Small tables with named rows and columns. After each table, cells are looked up by row and column.

Gug:
	Serafed	Liv	Pevunep	Bav	Gunoga	Piga	Povalu
Rab	75	67	46	66	56	59	47
Ralubov	49	48	50	53	52	45	54
Siku	84	60	73	67	63	69	48
Kosu	76	74	26	77	48	47	38
Muk	50	75	71	44	56	69	67
Fazu	47	57	57	59	48	56	50
Likupit	48	67	66	56	49	67	54
Nop	54	61	70	57	53	65	53
Folinem	51	56	52	49	54	60	57
Nul	45	87	66	40	54	52	74
Fud	55	59	49	68	46	54	42
Fino	43	17	42	59	50	27	42
Kana	72	70	27	78	46	48	37
Tinalov	54	31	49	44	62	49	58

What is the Gunoga of Fino in Gug? 50
What is the Bav of Kana in Gug? 78
What is the Pevunep of Ralubov in Gug? 50
What is the Povalu of Nul in Gug? 74
What is the Piga of Nul in Gug? 52
What is the Piga of Siku in Gug? 69
What is the Pevunep of Muk in Gug? 71
What is the Povalu of Kosu in Gug? 38
What is the Gunoga of Rab in Gug? 56
What is the Pevunep of Fud in Gug? 49

Kovef
fields: Kado, Luvoned, Fotale, Voz, Kepufud, Nefan, Lozadad, Gugeduf
Boki: [48.79, 41.97, 42.06, 64.53, 85.35, 48.89, 62.16, 63.43]
Rilap: [66.62, 41.97, 51.44, 67.49, 75.07, 47.20, 41.68, 67.02]
Ges: [50.51, 41.97, 70.44, 41.35, 50.76, 49.55, 56.35, 39.08]
Rafumog: [49.42, 41.97, 83.11, 26.39, 65.73, 41.50, 54.23, 56.60]
Tovu: [60.23, 41.97, 50.08, 47.00, 31.02, 48.24, 72.48, 21.76]
Fuvusuf: [56.12, 41.97, 68.61, 31.60, 17.87, 66.05, 50.11, 55.34]
Kub: [67.08, 41.97, 36.06, 85.78, 65.11, 49.52, 59.50, 22.07]
Sivulen: [64.93, 41.97, 67.30, 57.12, 69.02, 39.03, 42.46, 53.75]
Zak: [60.98, 41.97, 46.63, 49.79, 60.64, 55.95, 62.94, 43.56]
Gazonot: [61.28, 41.97, 56.23, 45.61, 77.46, 70.68, 44.27, 69.29]

Rafumog, Luvoned -> 41.97
Rafumog, Voz -> 26.39
Sivulen, Kado -> 64.93
Gazonot, Kado -> 61.28
Boki, Gugeduf -> 63.43
Kub, Fotale -> 36.06

Femaku:
         Tulab  Dasep  Mupodo  Davat  Gir  Vib  Sor  Zur  Vikape
Mas         98    113     119    120  100   65  119  103     106
Noni       124     90      96     93  124  102   54  106       0
Kem        120     85      90     91  116  111   56  104      19
Dinidi      59    112      92     90   86   77  132  160     155
Vetes      129     92      98    100   98  169   72  102      46
Nom        116    122     133    131   88  128  130   92     120
Vos         32    111      80     91   80   17  121  220     100
Duru       131    103     111    106  104  154   79  104      38
Mag         60    118     105    103   98   21  136  146     140
Fam        170    104     139    136  115  154   78   31      26
Tiv        167     93     125    128  106  176   72   30      41
Vig         87    109     100     96   90  116  118  132     128
Zulatup    101     81      78     80  108  112   74  104      83

What is the Davat of Vos in Femaku?
91
What is the Zur of Vig in Femaku?
132
What is the Gir of Mag in Femaku?
98
What is the Sor of Nom in Femaku?
130
What is the Vikape of Fam in Femaku?
26
What is the Sor of Vig in Femaku?
118
What is the Davat of Noni in Femaku?
93
What is the Dasep of Mag in Femaku?
118
What is the Gir of Fam in Femaku?
115
What is the Tulab of Tiv in Femaku?
167

Litoru.tsv
	Logipi	Pokov	Vir
Buvi	59759	89376	89078
Guteze	38775	43952	72502
Nomavo	51991	66143	43753
Reminaf	36941	60650	49760
Rus	33264	59508	48619
Duk	57680	47468	60879
Tez	61682	55628	94085
Gikuzot	50233	77822	47577
Ratasa	91549	72495	18118
Natipov	58987	89369	79366
Gog	72992	36221	50555
Pir	64568	53525	82685
Mulofad	35664	69338	31997
Lazen	57274	53378	57720

What is the Logipi of Rus in Litoru?
33264
What is the Vir of Buvi in Litoru?
89078
What is the Logipi of Nomavo in Litoru?
51991
What is the Pokov of Natipov in Litoru?
89369
What is the Vir of Reminaf in Litoru?
49760
What is the Vir of Guteze in Litoru?
72502
What is the Vir of Pir in Litoru?
82685
What is the Logipi of Duk in Litoru?
57680
What is the Pokov of Reminaf in Litoru?
60650
What is the Pokov of Gikuzot in Litoru?
77822
What is the Logipi of Gikuzot in Litoru?
50233
Row with the largest Pokov: Buvi

